Here is a tiny trained network, its code and every weight. The questions are about switching its units off for an input and a class, where a switched-off unit gives its printed mean instead of its output.

import numpy as np


def w(rows, s, z=0):
    codes = np.array(rows[::2]) - 128.0
    scale = np.full(codes.shape[1], s)
    scale[-1] = z or s
    return codes * scale


def norm(h):
    return h / np.sqrt((h * h).mean(-1, keepdims=True) + 1e-5)


def f(y):
    return y / 2 * (1 + np.tanh(0.7978845608 * (y + 0.044715 * y**3)))


def log_softmax(a):
    a = a - a.max(-1, keepdims=True)
    return a - np.log(np.exp(a).sum(-1, keepdims=True))


def net(x, mask):
    res = np.array(x, float).reshape(1, 2) / 4 @ E
    u = 0
    for l in range(3):
        y = f(norm(res) @ A[l][:, :-1].T + A[l][:, -1])
        res = res + np.where(mask[u : u + 6], y, B[l][:, -1]) @ B[l][:, :-1]
        u += 6
    return log_softmax(norm(res)[-1] @ U[:, :-1].T + U[:, -1])


A, B = {}, {}
E = w([
[174,31,76,133,254,154],'x0',
[4,150,74,200,200,56],'x1',
],0.0075)
A[0] = w([
[186,119,83,109,74,177,5],'0.n1',
[132,182,146,112,82,127,196],'0.n2',
[148,117,76,173,254,122,3],'0.n3',
[56,253,138,152,57,59,9],'0.n4',
[55,92,151,154,102,95,183],'0.n5',
[139,116,93,168,140,123,83],'0.n6',
],0.0094,0.0025)
B[0] = w([
[158,140,151,121,108,97,165],'0.n1',
[139,125,101,132,180,154,187],'0.n2',
[83,94,75,106,112,125,218],'0.n3',
[54,249,154,247,187,91,254],'0.n4',
[81,177,152,55,182,117,174],'0.n5',
[109,76,135,110,85,82,137],'0.n6',
],0.011,0.0082)
A[1] = w([
[98,142,121,195,154,174,120],'1.n1',
[196,204,192,226,138,93,67],'1.n2',
[198,113,182,95,76,124,2],'1.n3',
[126,43,57,88,150,132,13],'1.n4',
[211,91,110,108,98,114,48],'1.n5',
[81,243,159,128,117,137,157],'1.n6',
],0.011,0.0024)
B[1] = w([
[154,126,103,74,134,84,176],'1.n1',
[139,51,84,89,115,198,236],'1.n2',
[112,115,130,131,191,38,189],'1.n3',
[86,222,175,155,78,180,220],'1.n4',
[184,205,107,115,163,134,189],'1.n5',
[149,4,178,168,84,140,255],'1.n6',
],0.011,0.0084)
A[2] = w([
[136,187,159,108,66,189,41],'2.n1',
[45,151,124,188,95,124,112],'2.n2',
[111,154,200,170,162,70,61],'2.n3',
[165,62,66,161,190,136,253],'2.n4',
[109,88,170,146,135,35,107],'2.n5',
[120,173,66,163,145,11,82],'2.n6',
],0.012,0.0049)
B[2] = w([
[146,85,12,240,88,224,144],'2.n1',
[206,139,176,81,195,28,245],'2.n2',
[176,81,133,218,144,96,170],'2.n3',
[129,193,173,45,34,157,186],'2.n4',
[193,99,65,194,161,206,156],'2.n5',
[192,111,110,76,18,255,166],'2.n6',
],0.0086,0.011)
U = w([
[99,212,54,169,93,236,189],'0',
[6,209,78,37,183,53,177],'1',
[145,35,201,134,33,209,133],'2',
[93,129,115,121,82,99,2],'3',
[123,41,54,78,187,80,77],'4',
[91,122,120,113,121,129,17],'5',
[130,65,168,235,202,75,204],'6',
[209,218,151,22,120,134,185],'7',
],0.017,0.0075)

Each question gives the input, the list of numbers given to net, and the class t.
The units are the neurons (one row each of A and B). Each row of codes is followed by its name. A weight is (code - 128) times the scale printed after its matrix; where a second scale follows, it is the last column's (A, B and U).
mask holds one flag per neuron, layer by layer. A switched-off neuron (its flag False) gives its mean, the last column of its row in B, instead of its output. The means were averaged over made-up inputs and are rounded, as every weight is.
A unit's drop is (log p(t) with every unit on - log p(t) with that unit switched off) / (log p(t) with every unit on - log p(t) with every unit switched off).
The circuit of an input: a set's keep is (log p(t) with only the set's units on - log p(t) with every unit switched off) / (log p(t) with every unit on - log p(t) with every unit switched off). Starting from the 12 units with the biggest drops (on a tie, the unit counted first), units are removed one at a time, each time the one whose removal leaves the highest keep (on an exact tie, the one counted first), for as long as the keep stays at least 0.8.
units of the circuit, in order: the units of the circuit, biggest drop first
unit that matters most: the unit with the biggest drop
top k neurons: the k neurons with the biggest drops, biggest first
top k neurons in layer l: the k neurons of layer l with the biggest drops, biggest first
input [-8,-5], class 2: units of the circuit, in order => (1.n6)
input [6,0], class 0: top 4 neurons => (1.n3; 0.n4; 2.n1; 1.n6)
input [3,-1], class 0: top 2 neurons => (0.n4; 2.n1)
input [4,-1], class 0: units of the circuit, in order => (0.n4; 1.n4; 2.n1)
input [-4,2], class 6: units of the circuit, in order => (0.n4; 1.n6)
input [-3,-4], class 2: top 2 neurons => (0.n3; 2.n2)
input [7,-1], class 0: top 2 neurons => (0.n4; 1.n4)
input [8,-4], class 0: top 2 neurons => (1.n4; 0.n4)
input [-5,-2], class 2: top 2 neurons => (1.n6; 1.n2)
input [7,0], class 0: top 2 neurons => (1.n3; 0.n4)
input [-2,-1], class 2: top 2 neurons => (1.n6; 1.n2)
input [-3,-1], class 2: top 4 neurons => (1.n6; 1.n2; 2.n4; 1.n4)
input [7,1], class 1: top 2 neurons in layer 0 => (0.n3; 0.n4)
input [1,7], class 4: top 2 neurons in layer 2 => (2.n6; 2.n5)
input [1,4], class 1: top 3 neurons in layer 0 => (0.n3; 0.n4; 0.n1)
input [-4,-5], class 2: top neuron => (2.n2)
input [6,-3], class 0: top 2 neurons => (1.n4; 0.n4)
input [7,-6], class 7: top 2 neurons in layer 0 => (0.n1; 0.n3)
input [1,6], class 4: top 2 neurons in layer 0 => (0.n3; 0.n4)
input [8,-5], class 0: unit that matters most => 1.n4
input [3,2], class 1: top 2 neurons in layer 0 => (0.n4; 0.n3)
